Below is a small trained network, with its code and all its weights. Each question gives an input and a class and asks what happens when units are switched off, that is, made to give their printed mean instead of their output.

import numpy as np


def w(rows, s, z=0):
    codes = np.array(rows[::2]) - 128.0
    scale = np.full(codes.shape[1], s)
    scale[-1] = z or s
    return codes * scale


def norm(h):
    return h / np.sqrt((h * h).mean(-1, keepdims=True) + 1e-5)


def f(y):
    return np.maximum(y, 0)


def log_softmax(a):
    a = a - a.max(-1, keepdims=True)
    return a - np.log(np.exp(a).sum(-1, keepdims=True))


def net(x, mask):
    res = np.array(x, float).reshape(1, 5) / 4 @ E
    u = 0
    for l in range(3):
        y = f(norm(res) @ A[l][:, :-1].T + A[l][:, -1])
        res = res + np.where(mask[u : u + 13], y, B[l][:, -1]) @ B[l][:, :-1]
        u += 13
    return log_softmax(norm(res)[-1] @ U[:, :-1].T + U[:, -1])


A, B = {}, {}
E = w([
[92,249,106,138,236,201],'x0',
[146,87,14,193,205,123],'x1',
[153,206,84,172,160,59],'x2',
[189,146,52,47,120,128],'x3',
[29,178,117,62,102,253],'x4',
],0.0061)
A[0] = w([
[132,126,101,140,112,100,63],'L0N0',
[121,89,6,78,126,176,203],'L0N1',
[128,185,135,128,140,102,2],'L0N2',
[77,172,119,122,148,222,140],'L0N3',
[120,89,118,113,88,111,103],'L0N4',
[128,107,99,163,151,125,14],'L0N5',
[170,135,190,68,161,138,89],'L0N6',
[118,70,130,128,138,173,154],'L0N7',
[132,64,64,208,175,111,12],'L0N8',
[129,132,139,174,146,129,77],'L0N9',
[114,152,133,133,132,172,85],'L0N10',
[56,98,195,134,78,197,162],'L0N11',
[103,201,80,110,131,172,227],'L0N12',
],0.022,0.0034)
B[0] = w([
[145,158,154,134,94,99,153],'L0N0',
[185,167,78,90,63,223,237],'L0N1',
[150,145,72,133,115,162,153],'L0N2',
[80,217,226,86,149,144,237],'L0N3',
[146,105,175,122,98,110,178],'L0N4',
[116,115,128,169,157,114,161],'L0N5',
[125,78,135,124,110,170,171],'L0N6',
[136,124,90,86,92,145,178],'L0N7',
[105,84,189,218,190,143,223],'L0N8',
[98,146,101,126,141,149,155],'L0N9',
[115,153,169,110,139,131,167],'L0N10',
[102,1,101,185,130,160,250],'L0N11',
[127,159,47,70,217,91,224],'L0N12',
],0.032,0.014)
A[1] = w([
[152,143,167,202,175,69,11],'L1N0',
[167,57,86,150,80,121,183],'L1N1',
[108,156,144,191,146,93,78],'L1N2',
[167,124,98,156,172,95,109],'L1N3',
[139,200,100,94,96,76,70],'L1N4',
[179,139,75,189,149,69,132],'L1N5',
[124,72,121,164,27,95,148],'L1N6',
[126,116,121,103,128,111,58],'L1N7',
[112,57,56,94,128,109,88],'L1N8',
[72,101,173,115,158,81,24],'L1N9',
[75,137,127,139,143,103,5],'L1N10',
[113,119,216,75,90,5,94],'L1N11',
[140,153,152,124,81,36,128],'L1N12',
],0.02,0.0026)
B[1] = w([
[66,165,185,94,124,170,205],'L1N0',
[186,97,154,132,101,116,254],'L1N1',
[84,134,149,103,151,138,181],'L1N2',
[97,158,143,159,86,83,162],'L1N3',
[177,159,113,85,150,188,166],'L1N4',
[151,168,156,175,155,67,168],'L1N5',
[177,126,108,116,75,84,246],'L1N6',
[150,146,139,149,134,124,129],'L1N7',
[149,127,137,197,124,176,198],'L1N8',
[125,134,142,185,155,112,186],'L1N9',
[112,118,171,143,104,138,151],'L1N10',
[123,121,133,24,142,4,162],'L1N11',
[139,127,168,86,84,52,148],'L1N12',
],0.034,0.0094)
A[2] = w([
[97,206,112,126,74,136,74],'L2N0',
[75,162,95,86,175,86,80],'L2N1',
[133,115,162,138,73,117,110],'L2N2',
[233,157,48,200,190,93,51],'L2N3',
[7,53,149,161,243,128,22],'L2N4',
[58,131,98,121,40,144,100],'L2N5',
[132,152,145,199,210,149,144],'L2N6',
[92,112,78,140,103,102,36],'L2N7',
[158,10,50,153,118,182,41],'L2N8',
[184,54,164,202,29,157,120],'L2N9',
[119,6,82,208,120,100,6],'L2N10',
[54,85,95,135,180,155,58],'L2N11',
[125,86,116,152,131,104,34],'L2N12',
],0.014,0.0026)
B[2] = w([
[82,68,59,84,174,131,148],'L2N0',
[127,122,145,118,5,167,158],'L2N1',
[150,96,99,139,209,119,164],'L2N2',
[104,118,69,152,91,59,160],'L2N3',
[133,134,174,183,186,74,230],'L2N4',
[190,120,100,145,237,124,139],'L2N5',
[41,72,124,140,93,122,202],'L2N6',
[137,145,130,152,134,122,129],'L2N7',
[143,86,137,148,76,121,211],'L2N8',
[161,62,114,158,180,168,250],'L2N9',
[190,193,125,136,61,198,191],'L2N10',
[160,189,197,174,77,122,172],'L2N11',
[156,147,121,126,131,147,142],'L2N12',
],0.03,0.013)
U = w([
[90,139,68,154,108,99,2],'0',
[43,131,210,167,161,138,210],'1',
[147,108,174,36,94,44,36],'2',
[114,192,99,8,128,188,182],'3',
[186,42,133,151,83,175,206],'4',
],0.017,0.0041)

Each question gives the input, the list of numbers given to net, and the class t.
The units are the neurons (one row each of A and B). Each row of codes is followed by its name. A weight is (code - 128) times the scale printed after its matrix; where a second scale follows, it is the last column's (A, B and U).
mask holds one flag per neuron, layer by layer. A switched-off neuron (its flag False) gives its mean, the last column of its row in B, instead of its output. The means were averaged over made-up inputs and are rounded, as every weight is.
A unit's drop is (log p(t) with every unit on - log p(t) with that unit switched off) / (log p(t) with every unit on - log p(t) with every unit switched off).
unit that matters most: the unit with the biggest drop
top k neurons: the k neurons with the biggest drops, biggest first
k most important neurons of layer l: the k neurons of layer l with the biggest drops, biggest first
drop of u: that unit's drop, to one decimal
input [7,-1,4,0,-4], class 0: unit that matters most -> L0N2
input [4,-7,6,3,-3], class 0: 3 most important neurons of layer 0 -> L0N3, L0N11, L0N1
input [-2,2,-2,4,-8], class 1: top 2 neurons -> L0N8, L0N11
input [-4,7,8,2,4], class 0: top 2 neurons -> L0N1, L0N11
input [6,1,2,6,-4], class 0: top 2 neurons -> L0N3, L2N3
input [5,-8,6,1,-5], class 0: top 2 neurons -> L0N3, L0N11
input [8,-3,6,0,-5], class 0: top 2 neurons -> L0N3, L0N1
input [-3,0,6,-3,7], class 1: top 2 neurons -> L0N11, L0N3
input [-8,-3,0,-2,-3], class 2: top 4 neurons -> L0N1, L1N11, L0N11, L0N4
input [-8,-2,0,7,-2], class 2: top 3 neurons -> L0N11, L0N4, L1N11
input [-6,-5,8,6,-1], class 2: top 2 neurons -> L0N11, L0N1
input [8,-7,-7,-1,1], class 1: top 2 neurons -> L0N3, L0N11
input [-6,-7,2,-7,-7], class 2: top 4 neurons -> L0N1, L0N11, L1N11, L0N8
input [0,-3,6,-8,7], class 1: unit that matters most -> L0N3
input [-5,-1,0,7,-4], class 2: 2 most important neurons of layer 0 -> L0N11, L0N4
input [5,1,-4,1,-3], class 1: top 2 neurons -> L0N8, L1N6
input [2,5,-8,-1,-7], class 1: 2 most important neurons of layer 0 -> L0N8, L0N11
input [6,5,-1,0,1], class 3: 2 most important neurons of layer 0 -> L0N1, L0N11
input [3,-3,-6,4,4], class 3: 3 most important neurons of layer 0 -> L0N3, L0N1, L0N8
input [-8,-4,5,1,-3], class 2: most important neuron of layer 0 -> L0N11
input [-7,-3,8,8,7], class 3: drop of L0N11 -> 0.6
input [-2,-3,0,1,-7], class 2: drop of L0N1 -> 0.7
input [6,-7,-3,-8,2], class 1: drop of L0N3 -> 1.9
